Below is a small trained network, with its code and all its weights. Each question gives an input and a class and asks what happens when units are switched off, that is, made to give their printed mean instead of their output.

import numpy as np


def w(rows, s, z=0):
    codes = np.array(rows[::2]) - 128.0
    scale = np.full(codes.shape[1], s)
    scale[-1] = z or s
    return codes * scale


def norm(h):
    return h / np.sqrt((h * h).mean(-1, keepdims=True) + 1e-5)


def f(y):
    return np.maximum(y, 0)


def log_softmax(a):
    a = a - a.max(-1, keepdims=True)
    return a - np.log(np.exp(a).sum(-1, keepdims=True))


def net(x, mask):
    res = np.array(x, float).reshape(1, 8) / 4 @ E
    u = 0
    for l in range(2):
        y = f(norm(res) @ A[l][:, :-1].T + A[l][:, -1])
        res = res + np.where(mask[u : u + 10], y, B[l][:, -1]) @ B[l][:, :-1]
        u += 10
    return log_softmax(norm(res)[-1] @ U[:, :-1].T + U[:, -1])


A, B = {}, {}
E = w([
[172,98,106,118],'x0',
[178,212,144,191],'x1',
[211,85,75,176],'x2',
[134,148,55,59],'x3',
[71,133,191,198],'x4',
[157,69,126,109],'x5',
[106,159,169,116],'x6',
[187,165,254,101],'x7',
],0.005)
A[0] = w([
[103,58,130,119,166],'0.n1',
[83,103,43,255,252],'0.n2',
[205,172,187,137,188],'0.n3',
[101,83,151,144,221],'0.n4',
[139,162,127,164,37],'0.n5',
[141,52,112,140,217],'0.n6',
[117,183,133,111,103],'0.n7',
[195,118,134,96,188],'0.n8',
[198,117,88,140,132],'0.n9',
[186,91,124,145,163],'0.n10',
],0.011,0.0024)
B[0] = w([
[186,177,129,174,186],'0.n1',
[189,74,108,81,253],'0.n2',
[103,65,54,75,215],'0.n3',
[206,31,146,204,181],'0.n4',
[70,113,120,184,145],'0.n5',
[254,127,159,147,204],'0.n6',
[41,141,116,130,161],'0.n7',
[211,100,16,228,194],'0.n8',
[196,85,162,128,193],'0.n9',
[178,103,86,172,186],'0.n10',
],0.0055,0.0067)
A[1] = w([
[112,246,162,112,135],'1.n1',
[85,101,147,114,49],'1.n2',
[103,126,103,177,119],'1.n3',
[95,178,82,161,251],'1.n4',
[127,65,230,88,243],'1.n5',
[189,108,88,132,172],'1.n6',
[127,110,83,109,165],'1.n7',
[162,110,150,91,162],'1.n8',
[176,81,71,198,144],'1.n9',
[119,102,131,102,151],'1.n10',
],0.011,0.0035)
B[1] = w([
[209,155,111,33,158],'1.n1',
[6,53,121,155,138],'1.n2',
[172,20,220,161,139],'1.n3',
[169,88,179,27,158],'1.n4',
[89,204,58,254,190],'1.n5',
[170,40,132,176,236],'1.n6',
[148,103,180,171,178],'1.n7',
[153,63,86,226,173],'1.n8',
[93,64,129,151,254],'1.n9',
[188,122,147,171,147],'1.n10',
],0.0051,0.0095)
U = w([
[42,154,152,181,38],'0',
[211,21,71,158,252],'1',
[97,168,137,1,10],'2',
],0.0098,0.0017)

Each question gives the input, the list of numbers given to net, and the class t.
The units are the neurons (one row each of A and B). Each row of codes is followed by its name. A weight is (code - 128) times the scale printed after its matrix; where a second scale follows, it is the last column's (A, B and U).
mask holds one flag per neuron, layer by layer. A switched-off neuron (its flag False) gives its mean, the last column of its row in B, instead of its output. The means were averaged over made-up inputs and are rounded, as every weight is.
A unit's drop is (log p(t) with every unit on - log p(t) with that unit switched off) / (log p(t) with every unit on - log p(t) with every unit switched off).
The circuit of an input: a set's keep is (log p(t) with only the set's units on - log p(t) with every unit switched off) / (log p(t) with every unit on - log p(t) with every unit switched off). Starting from the 12 units with the biggest drops (on a tie, the unit counted first), units are removed one at a time, each time the one whose removal leaves the highest keep (on an exact tie, the one counted first), for as long as the keep stays at least 0.8.
units of the circuit, in order: the units of the circuit, biggest drop first
unit that matters most: the unit with the biggest drop
k most important neurons: the k neurons with the biggest drops, biggest first
top k neurons in layer l: the k neurons of layer l with the biggest drops, biggest first
drop when u is switched off: that unit's drop, to one decimal
input [-3,6,-8,2,3,8,-1,0], class 0: units of the circuit, in order -> [0.n8, 1.n5]
input [7,6,-3,-2,3,0,6,3], class 2: top 2 neurons in layer 1 -> [1.n6, 1.n9]
input [0,-3,-8,2,4,3,7,-1], class 0: unit that matters most -> 1.n5
input [-2,-7,-1,-1,-2,-5,1,-1], class 0: 2 most important neurons -> [0.n8, 0.n2]
input [-2,1,-5,4,2,-4,-1,-6], class 2: 2 most important neurons -> [0.n8, 1.n6]
input [4,-8,-3,8,0,-4,4,-1], class 2: 2 most important neurons -> [0.n2, 1.n6]
input [-8,8,-2,7,1,6,1,-4], class 2: 2 most important neurons -> [0.n8, 0.n4]
input [3,1,-5,-5,5,-1,-8,5], class 0: top 2 neurons in layer 1 -> [1.n5, 1.n6]
input [-3,1,0,4,1,-4,8,2], class 2: drop when 0.n2 is switched off -> 0.0
input [-6,7,-8,-3,1,7,-8,7], class 0: drop when 0.n2 is switched off -> 0.1
input [-2,-8,-7,7,-2,0,-1,4], class 0: drop when 0.n2 is switched off -> 0.1
